Here is a tiny trained network, its code and every weight. The questions are about switching its units off for an input and a target symbol, where a switched-off unit gives its printed mean instead of its output.

import numpy as np


def w(rows, s, z=0):
    codes = np.array(rows[::2]) - 128.0
    scale = np.full(codes.shape[1], s)
    scale[-1] = z or s
    return codes * scale


def f(y):
    return np.maximum(y, 0)


def softmax(a):
    e = np.exp(a - a.max(-1, keepdims=True))
    return e / e.sum(-1, keepdims=True)


def log_softmax(a):
    a = a - a.max(-1, keepdims=True)
    return a - np.log(np.exp(a).sum(-1, keepdims=True))


def net(x, mask):
    ids = ['δλμστφ'.index(c) for c in x.split()]
    T = len(ids)
    res = E[ids] + P[:T]
    u = 0
    for l in range(3):
        r = res
        for j in range(2):
            rows = slice(3 * j, 3 * j + 3)
            q, k, v = (r @ M[l][rows].T for M in (Q, K, V))
            z = softmax(np.where(np.tri(T) > 0, q @ k.T / 3**0.5, -1e9)) @ v
            o = O[l][rows]
            res = res + np.where(mask[u + j], z, o[:, -1]) @ o[:, :-1]
        u += 2
        y = f(res @ A[l][:, :-1].T + A[l][:, -1])
        res = res + np.where(mask[u : u + 4], y, B[l][:, -1]) @ B[l][:, :-1]
        u += 4
    return log_softmax(res[-1] @ U[:, :-1].T + U[:, -1])


Q, K, V, O, A, B = {}, {}, {}, {}, {}, {}
E = w([
[219,123,211],'δ',
[118,89,155],'λ',
[167,100,135],'μ',
[156,100,173],'σ',
[200,252,98],'τ',
[163,98,148],'φ',
],0.012)
P = w([
[102,132,149],'0',
[150,103,65],'1',
[78,156,209],'2',
[100,141,127],'3',
[186,77,20],'4',
[70,166,211],'5',
[99,149,125],'6',
[227,71,9],'7',
[90,172,212],'8',
],0.014)
Q[0] = w([
[148,230,190],'L0H0',
[169,111,198],'L0H0',
[3,175,201],'L0H0',
[185,32,68],'L0H1',
[175,153,79],'L0H1',
[82,200,116],'L0H1',
],0.012)
K[0] = w([
[156,155,162],'L0H0',
[182,135,114],'L0H0',
[134,241,127],'L0H0',
[255,145,112],'L0H1',
[168,55,114],'L0H1',
[160,129,197],'L0H1',
],0.014)
V[0] = w([
[2,101,102],'L0H0',
[94,46,131],'L0H0',
[179,194,104],'L0H0',
[101,48,214],'L0H1',
[113,104,71],'L0H1',
[52,232,95],'L0H1',
],0.0088)
O[0] = w([
[193,13,133,9],'L0H0',
[217,130,172,112],'L0H0',
[50,199,21,150],'L0H0',
[42,83,105,248],'L0H1',
[251,101,254,83],'L0H1',
[96,187,193,2],'L0H1',
],0.0068,0.0035)
A[0] = w([
[118,92,194,86],'L0N0',
[126,47,41,178],'L0N1',
[1,140,182,40],'L0N2',
[61,188,207,3],'L0N3',
],0.0079,0.0053)
B[0] = w([
[103,59,125,150],'L0N0',
[105,159,65,226],'L0N1',
[203,245,145,254],'L0N2',
[248,254,102,196],'L0N3',
],0.0086,0.0062)
Q[1] = w([
[191,132,96],'L1H0',
[152,127,93],'L1H0',
[180,143,124],'L1H0',
[177,75,91],'L1H1',
[131,162,105],'L1H1',
[245,146,46],'L1H1',
],0.012)
K[1] = w([
[80,73,89],'L1H0',
[10,119,101],'L1H0',
[154,65,51],'L1H0',
[95,255,84],'L1H1',
[149,156,38],'L1H1',
[9,237,52],'L1H1',
],0.0058)
V[1] = w([
[166,74,27],'L1H0',
[93,144,3],'L1H0',
[43,170,78],'L1H0',
[211,131,174],'L1H1',
[51,162,187],'L1H1',
[75,120,177],'L1H1',
],0.006)
O[1] = w([
[254,134,101,254],'L1H0',
[196,119,140,240],'L1H0',
[112,103,119,128],'L1H0',
[134,134,155,149],'L1H1',
[95,217,150,66],'L1H1',
[117,156,102,34],'L1H1',
],0.007,0.0026)
A[1] = w([
[67,11,159,2],'L1N0',
[69,53,70,209],'L1N1',
[117,137,209,118],'L1N2',
[13,121,144,182],'L1N3',
],0.012,0.0072)
B[1] = w([
[2,49,90,156],'L1N0',
[166,169,104,254],'L1N1',
[132,94,163,183],'L1N2',
[111,80,178,233],'L1N3',
],0.016,0.0046)
Q[2] = w([
[75,8,58],'L2H0',
[23,63,56],'L2H0',
[154,1,97],'L2H0',
[110,68,71],'L2H1',
[160,27,179],'L2H1',
[75,170,127],'L2H1',
],0.0087)
K[2] = w([
[166,47,135],'L2H0',
[112,69,64],'L2H0',
[115,54,150],'L2H0',
[148,87,135],'L2H1',
[2,30,228],'L2H1',
[113,203,107],'L2H1',
],0.0096)
V[2] = w([
[48,216,147],'L2H0',
[170,143,189],'L2H0',
[218,110,90],'L2H0',
[96,98,254],'L2H1',
[200,111,63],'L2H1',
[91,144,188],'L2H1',
],0.0068)
O[2] = w([
[78,194,223,253],'L2H0',
[81,110,185,169],'L2H0',
[91,36,127,83],'L2H0',
[130,128,254,84],'L2H1',
[160,197,81,135],'L2H1',
[124,90,146,121],'L2H1',
],0.0066,0.0058)
A[2] = w([
[95,128,5,43],'L2N0',
[147,186,89,33],'L2N1',
[55,170,112,55],'L2N2',
[211,147,95,2],'L2N3',
],0.012,0.0065)
B[2] = w([
[52,207,229,192],'L2N0',
[73,109,66,248],'L2N1',
[141,1,106,178],'L2N2',
[79,31,207,242],'L2N3',
],0.0089,0.011)
U = w([
[89,115,225,58],'δ',
[36,17,129,78],'λ',
[223,255,143,254],'μ',
[91,87,172,89],'σ',
[7,177,108,8],'τ',
[232,38,101,218],'φ',
],0.0084,0.0079)

Each question gives the input, a string of symbols that net reads in full, and the target symbol t.
The units are the heads (3 rows each of Q, K, V and O) and the neurons (one row each of A and B). Each row of codes is followed by its name. A weight is (code - 128) times the scale printed after its matrix; where a second scale follows, it is the last column's (O, A, B and U).
mask holds one flag per unit, layer by layer, with each layer's heads first. A switched-off unit (its flag False) gives its mean, the last column of its rows in O or B, instead of its output. The means were averaged over made-up inputs and are rounded, as every weight is.
A unit's drop is (log p(t) with every unit on - log p(t) with that unit switched off) / (log p(t) with every unit on - log p(t) with every unit switched off).
The circuit of an input: a set's keep is (log p(t) with only the set's units on - log p(t) with every unit switched off) / (log p(t) with every unit on - log p(t) with every unit switched off). Starting from the 12 units with the biggest drops (on a tie, the unit counted first), units are removed one at a time, each time the one whose removal leaves the highest keep (on an exact tie, the one counted first), for as long as the keep stays at least 0.8.
circuit, biggest first: the units of the circuit, biggest drop first
k most important neurons: the k neurons with the biggest drops, biggest first
top k neurons in layer l: the k neurons of layer l with the biggest drops, biggest first
which heads matter: for each layer, one digit per head in row order, 1 if its drop is at least 0.15 and else 0, layers parted by /
input λ σ λ δ λ σ, target μ: circuit, biggest first => (L0N3 L2N3)
input λ λ λ λ τ φ μ λ λ, target τ: 3 most important neurons => (L2N1 L2N2 L1N3)
input λ λ λ μ δ λ τ σ, target τ: 3 most important neurons => (L0N1 L2N0 L1N3)
input τ σ λ, target τ: circuit, biggest first => (L0H0)
input φ τ φ φ φ δ μ, target μ: 4 most important neurons => (L2N3 L2N1 L1N1 L2N2)
input λ λ δ μ σ λ λ τ, target λ: which heads matter => 01 / 01 / 01
input λ λ τ φ, target φ: 2 most important neurons => (L0N2 L0N3)
input δ δ δ μ σ λ λ φ, target λ: which heads matter => 01 / 10 / 01
input δ δ λ δ σ τ λ δ, target λ: circuit, biggest first => (L2N3 L2H1 L1N3 L2N1)
input λ μ λ φ, target φ: circuit, biggest first => (L0H0 L2N0)
input λ δ σ τ λ τ λ τ, target φ: circuit, biggest first => (L0H1 L2N3)
input λ λ λ δ λ λ τ, target τ: which heads matter => 00 / 00 / 01
input τ δ δ λ δ φ, target μ: 4 most important neurons => (L0N2 L0N3 L2N3 L0N1)
input λ δ λ τ φ, target τ: circuit, biggest first => (L0N1 L2N0 L2H1)
input μ σ λ τ σ σ, target τ: most important neuron => (L2N1)
input λ δ λ δ σ δ φ φ, target λ: 3 most important neurons => (L2N3 L0N1 L0N3)
input σ λ σ σ τ, target φ: 3 most important neurons => (L0N1 L1N1 L0N2)
input λ δ λ λ μ μ, target μ: 2 most important neurons => (L0N2 L2N3)
input σ μ λ τ δ λ λ λ λ, target μ: 4 most important neurons => (L0N2 L0N3 L0N1 L1N1)
input τ λ λ δ, target δ: 2 most important neurons => (L0N1 L1N3)
input φ δ λ λ μ, target τ: which heads matter => 00 / 01 / 01
input δ δ δ λ λ φ, target μ: which heads matter => 10 / 01 / 00
input λ δ δ λ δ, target τ: which heads matter => 10 / 00 / 01
input δ σ σ δ σ μ σ μ, target λ: 2 most important neurons => (L2N3 L0N2)
input δ λ σ, target μ: which heads matter => 11 / 00 / 00
input δ σ φ φ λ δ, target μ: which heads matter => 01 / 00 / 00
input φ σ φ δ τ, target λ: which heads matter => 11 / 00 / 01
input σ δ λ φ μ, target τ: 2 most important neurons => (L0N1 L2N0)
input λ τ δ λ δ, target μ: top 3 neurons in layer 0 => (L0N3 L0N2 L0N0)
input τ σ λ δ, target δ: top 3 neurons in layer 0 => (L0N1 L0N2 L0N3)
